 2.638  1.459 -0.882 -1.342 -0.902  0.526 -0.297  1.102  1.159  0.773  0.628 -1.572 -0.543 -0.993 -1.940  2.594 -0.125 -0.115  2.163  0.757  0.228 -0.885  0.482 -0.173 -0.344 -0.716  0.211 -0.311  0.300 -0.725  2.230 -0.587  1.252  0.547  0.976 -0.161 -0.435 -0.667 -2.912 -0.301 -0.030 -0.918 -0.528 -1.200 : <18>, (90)
 1.328  2.078  0.047 -2.168 -0.573  0.997 -2.301  2.032  1.410  0.840  0.511 -2.250 -0.310 -0.826 -1.220  2.329  0.661 -0.290  1.295  0.652  0.986 -0.325  1.412  0.467 -0.915 -0.545  0.677  0.188  1.372 -1.022  1.562 -0.071  0.058  0.010 -0.109 -0.003  1.864 -0.599 -0.067  0.070 -0.498  0.163  0.201 -1.821 : <12>, (84)
 1.874  0.643  3.768 -0.833 -1.030 -0.018  0.298  0.745  1.327  1.027  1.895 -0.906 -0.701 -0.847 -3.064  3.004 -0.713 -0.731  2.619  0.993 -0.433  1.070  0.107  0.074 -0.462  0.813 -0.306 -1.214  0.959 -1.229 -0.149 -1.084  0.154  0.226 -0.409  3.015  3.729 -0.820 -0.293 -0.231 -0.022  0.619  0.137 -0.472 : <15>, (90)
 1.706  0.881 -2.188 -0.919 -0.230 -0.332  0.014  0.998  0.079  0.905  1.424 -0.419 -0.924 -1.109 -3.518  1.763 -1.550 -0.215  1.505  0.455 -0.701 -0.342  0.873  0.307 -0.951 -1.591  0.013 -1.157  0.775 -0.350  1.394 -0.444  0.865  0.236  0.220  1.366 -0.491 -0.537 -3.016 -0.517 -0.016 -0.157 -0.328 -0.894 : <18>, (85)
 0.348  1.115 -1.800 -1.069 -0.561 -0.722 -0.207  0.773  1.540 -0.099  0.404 -1.173 -0.869 -0.295 -1.985  0.657  0.665  0.006  0.904  0.153 -0.463 -0.475  0.058 -0.639  0.636 -0.098  0.638  0.284 -0.232  1.194  1.745  0.974  0.836  0.529 -0.025  1.630 -0.966 -0.113 -3.352 -0.078 -0.460 -0.520 -0.509 -1.327 : <12>, (91)
 2.337  1.066  4.912 -1.539 -1.042  0.860  0.625  0.381  3.266  1.490  1.079 -2.546  0.026 -0.756 -6.218  3.705  0.571 -0.611  3.450  0.480 -0.014 -0.815 -4.358 -0.551 -0.058 -0.905  0.915  1.295  0.478 -0.218  1.983  0.602  0.439  1.394 -0.044  2.342 -0.206 -0.880 -2.374 -0.780 -0.217  1.177 -1.172 -1.140 : <15>, (90)
 2.029  1.265 -4.404 -0.821 -0.728  2.350  0.181  2.560  1.245  0.583  0.372 -1.181 -0.014 -1.929 -0.544  1.681 -0.701  0.145  1.755  0.497  2.060  0.581  1.082 -0.112 -0.027 -1.017 -0.382 -0.604 -0.464 -0.159  0.781  1.108  1.937  0.217  1.078 -2.074 -2.705 -0.279 -1.633  0.283  0.662 -1.941  0.028 -0.976 : <9>, (90)
 1.329  0.827  1.221 -0.481 -0.446 -0.217 -0.405  1.054  0.588 -0.016  0.918 -1.207 -0.784 -0.832 -0.092  2.378  0.113 -0.181  1.101  1.164  0.136 -0.617  0.211  0.590 -0.575 -0.809  0.091 -0.685  0.963 -1.339  0.686  0.202  0.134  0.199 -0.334  0.606  0.553 -0.347 -1.395 -0.078 -0.161  0.201  0.167 -0.931 : <15>, (90)
 1.473  0.841 -2.730 -0.665 -0.686  0.078 -0.209  1.160  0.771 -0.848  2.209 -1.555 -0.938 -0.199 -1.978  4.097 -0.157  1.232  2.166  0.382  0.582 -1.026 -0.268  0.364 -0.397 -0.879  0.367  0.942  0.444 -0.044  2.917  0.069 -0.412  0.273  0.427  0.797 -0.228 -0.539 -3.254  0.288  0.658  0.705 -0.033 -1.293 : <15>, (91)
 1.781  1.681  1.837 -1.871 -0.631 -0.199  0.054  0.922 -1.060  0.654  1.633 -1.746 -0.700 -1.586 -2.187  4.522 -0.755  0.049  2.390  0.966  0.790 -1.009  0.372  0.396 -0.408 -0.743 -0.871 -0.673  0.313 -1.562  1.288 -0.235 -0.481 -0.782  0.213  1.226  2.724 -0.802 -1.346  0.126  0.188 -0.795 -0.844 -0.694 : <18>, (84)
 2.580  1.024 -5.960 -2.508 -0.710  0.096 -0.183  3.623 -0.247  0.205  3.354 -1.784 -1.967 -1.743 -3.538  4.737 -1.616  0.754  2.736  0.252  1.247  0.600  1.088  0.732  0.320 -1.794  0.073 -1.763 -0.268  1.552  2.625 -2.434  0.391 -0.600  1.161 -0.771  1.683  0.131 -4.320 -0.246 -0.160 -3.151 -1.192 -1.374 : <18>, (91)
 0.016  1.415  0.459 -0.948 -0.434  1.084  0.096  1.740  0.399  0.572  1.596 -2.382 -0.767 -1.566 -1.735  2.582  0.003  0.587  1.809 -0.228 -0.038  1.764  0.755 -0.434 -0.533 -0.664 -0.029  0.435 -0.078  0.528  2.233  0.597  0.395  0.978  0.738 -1.195 -0.742 -0.602 -3.457  0.017 -0.553 -1.657 -1.697 -1.509 : <18>, (91)
 1.940  2.267 -3.759 -1.741 -0.884  0.337  0.146  0.955  1.395  1.088  1.595 -1.668 -0.441 -0.952 -3.262  4.394 -0.653 -0.479  2.420  1.391  1.066 -0.780  1.028 -0.619 -0.304 -0.807 -0.088 -0.338  0.680 -0.223  2.454  0.179  1.767  0.146  1.263 -0.067 -1.965 -0.702 -2.686 -0.483 -0.224 -0.466 -0.684 -1.309 : <18>, (90)
 1.076  0.436 -2.685 -0.942 -0.571 -0.081 -0.375  1.270  0.717  0.227  2.928 -2.099 -1.166 -0.247 -3.432  3.089 -0.915  0.081  2.133  0.238  0.612  0.005  0.026 -0.128  1.090 -0.839  0.597 -1.374 -0.043  0.182  1.195 -0.467 -0.192  0.476  0.676  0.557  2.451  0.180 -1.939  0.042 -0.789 -0.843  0.307 -1.747 : <15>, (91)
 0.720  1.608  0.405 -1.439 -0.354  0.744  0.472 -1.759  0.487  0.217  0.120 -1.030 -1.216 -0.756 -3.172  1.093 -0.812 -1.169  1.411  0.376  1.788 -0.549  0.391 -0.618 -0.260 -0.254  0.511  1.534 -0.267  0.022  1.383  0.301  0.431  0.048  0.211  0.710  1.980 -0.640 -3.216 -0.316 -0.023 -0.534 -1.071 -0.457 : <18>, (95)
 0.961  1.145 -6.557 -1.521 -0.465  0.168 -0.757  1.336  0.192 -0.769  1.792 -1.322 -1.457 -0.560 -1.806  2.869  0.029  0.556  0.786 -0.334  1.250 -0.144  0.606  0.172 -0.096 -1.122  0.285  1.211  0.130  0.993  2.372 -0.006  0.588  0.348  1.023 -0.564 -1.560 -0.689 -2.633 -1.203 -0.646  0.033 -0.645 -1.744 : <12>, (91)
 0.209  0.874 -0.586 -0.782 -0.663  0.336 -0.164  0.899  0.448 -0.363  1.164 -1.756 -0.150 -0.919 -2.542  3.350  0.141 -0.009  2.328  0.474  0.166 -1.523  0.848  0.037 -0.548  0.369  0.076 -0.414  0.208  0.039  2.665  0.318  0.766  0.652  0.431 -0.242 -2.978 -0.541 -2.503  0.110 -0.167 -1.831  0.687  0.199 : <18>, (90)
 0.881  0.141 -6.257 -2.788 -0.343 -0.176  0.379 -0.230  0.607  0.131  1.476 -0.467 -1.158 -0.594 -3.264  3.433  0.762  0.404  3.122  0.059  0.865 -0.752  0.250 -0.781 -0.234 -0.738  0.383 -0.032 -0.473  0.534  1.687 -0.073  0.576 -0.553  0.718  0.226 -1.921 -1.003 -2.981 -0.432 -0.335 -1.885 -0.217 -1.476 : <8>, (91)
 2.040  1.086 -2.985 -1.295 -0.550  0.727  0.042  1.592  0.044  1.026  2.310 -1.931 -1.678 -1.399 -3.170  4.022 -1.591 -0.118  3.737  0.299  1.324 -0.964  0.809  0.171 -0.456 -1.204 -0.206 -1.475 -0.685 -0.121  2.509 -1.012  0.135 -0.139  0.917 -0.673  1.683 -0.248 -4.127 -0.688 -0.586 -2.162 -1.919 -0.442 : <9>, (91)
 1.213  0.336 -3.744 -1.385 -0.370  0.372 -0.101  1.654  2.169  0.555  1.421 -1.462 -0.858 -1.446 -2.750  3.191 -0.724  0.418  2.913  0.691  1.733 -0.811  0.884  0.051 -0.592 -0.889  0.216 -0.393  0.413 -0.468  1.414 -0.098  0.671 -0.148  0.175  0.981  0.775 -0.887 -0.690 -0.098 -0.359 -0.481  0.248 -1.381 : <15>, (90)
 0.791  0.606 -1.350 -1.247 -0.426  1.001 -0.502  0.771  0.249  0.183  1.060 -2.152  0.338 -0.878 -2.979  4.461  0.447  0.029  2.892  0.080  0.785 -0.813 -0.074 -0.507 -0.178 -0.633  0.223  1.015 -0.186  0.340  2.632 -0.591  0.154  0.662  0.198 -0.860 -2.692 -1.171 -2.233 -0.857  0.262 -0.583 -0.478 -1.231 : <9>, (91)
 1.829  2.675  0.956 -1.890 -0.219  0.566 -0.498  0.106 -0.413  1.629  0.828 -1.731 -1.373 -1.221 -2.953  1.253 -0.400  0.000  1.707  0.314  1.259 -0.755  0.629  0.424  0.052 -0.324 -0.111  0.160 -0.113 -0.972  2.299  0.436  0.742 -0.394  1.143  0.420  1.994 -0.317 -3.874 -0.400  1.491  0.008 -0.833 -0.446 : <18>, (95)
 2.295  0.481 -5.787 -1.297 -0.871 -0.034 -1.016  1.656  1.709  0.684  2.217 -1.711 -1.628 -1.202 -2.703  3.448  0.009 -0.757  2.086  0.765  0.969 -2.208  0.337  0.094 -0.499 -0.752  0.244  0.187  0.886 -0.402  2.448 -0.929 -0.153 -0.001  0.504  0.759 -0.531 -0.656 -1.148 -0.740 -0.751  0.112  0.586 -1.116 : <12>, (90)
 1.200  1.314 -2.326 -1.264 -0.260  0.426  0.074  0.989  1.952  0.640  0.348 -1.051 -0.217 -1.742 -1.149  1.145  0.772 -0.728  1.542  0.841  0.922 -0.938  0.000 -0.727  0.044 -0.668  0.117 -0.012  0.155 -1.099  1.557  0.633  2.130 -0.299 -0.073  0.204  0.125 -0.700 -2.720  0.075 -0.048  0.052 -0.368 -0.924 : <15>, (90)
 2.162  1.069 -1.431 -0.476 -0.288 -0.103 -0.601  2.418  1.495  0.575  1.423 -2.055 -0.708 -1.154 -3.246  2.561 -0.464 -0.269  2.830  0.091  0.799 -1.223  0.165  0.134 -0.344 -1.159  0.880 -0.444  0.591 -1.475  1.867  0.122 -0.514 -0.289 -0.544  1.205  1.437 -0.719 -0.907 -0.418 -0.649 -0.918 -0.255  0.106 : <15>, (90)
 2.209  0.769 -3.063 -0.934 -0.913  0.619 -0.278  1.414  1.704  0.068  1.056 -1.934 -0.620 -1.572 -2.226  3.585 -0.083  0.370  2.220  0.783  0.884 -0.406  0.474  0.004  0.123 -1.007  0.430 -0.202  0.355 -1.223  1.959  0.025  0.527 -0.425  0.077  0.762  0.165 -1.064 -0.997 -0.194  0.373 -0.945  0.115 -0.958 : <15>, (90)
 1.316  1.114 -0.340 -1.195 -0.381  0.714 -0.374  1.625  0.108  0.264  0.944 -1.738 -0.208 -0.900 -3.431  1.943  0.324  0.288  2.027  0.605  1.132  0.958  0.952  0.314 -0.086 -1.143  0.244 -0.623 -0.038  1.517  2.493 -0.005  0.589  1.021  0.509 -0.592 -0.940 -0.178 -3.488 -0.067 -0.325 -1.552 -0.865 -0.243 : <18>, (91)
 0.880  0.512 -2.068 -1.087 -0.804  0.855  0.044  0.775  0.705  0.784  0.444 -1.305 -1.449 -0.391 -3.862  1.190  0.248 -0.253  2.211  0.112  0.155 -1.099  1.420 -0.220 -0.325 -0.788 -0.039 -1.020  0.340 -0.008  1.869  0.179  1.227  0.034  0.230  0.433 -1.664 -1.028 -1.707 -0.729 -0.280 -2.537  0.018 -0.059 : <18>, (90)
 1.481  1.621 -1.982 -1.525 -0.413  0.530 -0.708  1.521  0.203  0.943 -0.531 -1.349 -0.660 -1.957  0.559  1.808 -0.132 -1.352  1.062  1.024  0.736 -0.118  1.000  0.722 -0.022 -0.860 -0.318 -0.457  1.135 -0.978  1.537  0.403  0.544 -0.038  1.297 -0.253  1.618 -0.216 -0.584  0.048 -0.105 -0.173 -1.405 -1.541 : <12>, (84)
 1.442  1.328 -5.006 -0.495 -0.156  0.616 -0.944  0.906  1.589  0.577  1.005 -1.439  0.310  0.364 -4.487  2.243 -0.447 -0.266  2.016  1.896  1.218 -1.216  0.199 -0.366 -0.275 -0.392  0.381  1.578  0.390  0.122  2.472 -0.171  0.907  0.285  0.917  0.166 -4.427 -1.275 -2.623 -0.210 -0.402 -0.223 -0.744 -0.021 : <9>, (85)
 1.654  1.324 -0.937 -1.875 -0.420  0.169 -0.144  0.222  0.816  1.063  2.179 -2.192 -0.777 -0.872 -3.383  3.831 -1.286  0.056  2.591  0.525  1.132 -0.984 -0.128 -0.797 -0.249 -0.675 -1.155  0.506  0.001 -0.123  2.573  0.159  0.605  0.037  0.597  0.584  0.079 -0.929 -4.148 -0.189 -0.031 -0.516 -0.703 -0.741 : <18>, (91)
 2.856  0.605 -5.754 -1.662 -2.684  0.346  0.223  1.316 -0.147  0.319  2.349 -1.316 -1.432 -1.328 -2.661  4.283 -0.753 -0.099  2.674  0.385  0.035 -0.536  0.951  0.051 -0.075 -1.120  0.210 -1.351 -0.091  1.361  3.014 -0.222  0.775  0.198  1.293 -1.354 -3.355 -0.883 -2.997  0.202 -0.279 -1.902 -0.983 -0.950 : <9>, (91)
 1.024  1.114 -3.350 -1.142 -0.954  0.755 -0.209  0.992  0.803  0.172  2.117 -1.793 -1.562 -0.266 -3.746  3.470  0.167  0.265  3.229  0.156  0.521 -1.141  0.304 -0.078  1.084 -1.236 -0.135 -0.138  0.156  0.323  2.342 -0.231  0.869 -0.218  0.561  0.240 -0.065 -0.935 -4.383 -0.683 -0.138 -1.033 -0.546 -1.273 : <18>, (91)
 1.243  0.421 -3.361 -1.029 -0.518 -0.603 -0.514  0.696  1.289 -0.044  1.917 -0.715 -1.233 -0.469 -2.536  2.469 -0.315  0.155  1.074  0.747  0.407  0.260  0.508 -0.499 -0.180 -0.453  0.169  0.060  0.975  0.334  1.684 -0.280  0.282  0.432 -0.173  1.660  0.307  0.035 -1.666 -0.300 -0.164  2.632 -0.392 -2.060 : <12>, (91)
 0.859 -0.036 -1.374 -0.559 -0.837  0.510  0.307  1.498  1.155  0.826  0.486 -1.471 -1.136 -0.498 -2.589  3.421  0.577 -0.691  2.308  0.426  1.028 -1.465  0.325  0.258  0.250 -0.869 -0.294 -0.816  0.414 -0.830  1.719 -0.528 -0.746  0.327  4.904 -0.709 -3.689 -0.617  0.215 -0.575 -0.156 -1.853 -0.044  0.181 : <9>, (90)
 2.063  0.957 -1.052 -0.957 -0.110 -0.245 -0.501  1.051  0.270  0.582  0.894 -2.020 -0.841 -1.157 -2.073  3.171 -1.535 -0.193  2.830  0.802  1.555 -1.032  0.530  0.703 -0.181 -0.499 -0.390 -1.086  0.211 -1.084  1.033 -0.257 -0.265  0.247 -0.164 -0.326 -0.255 -0.454 -0.996 -0.151  0.104 -1.651  0.063  0.557 : <9>, (84)
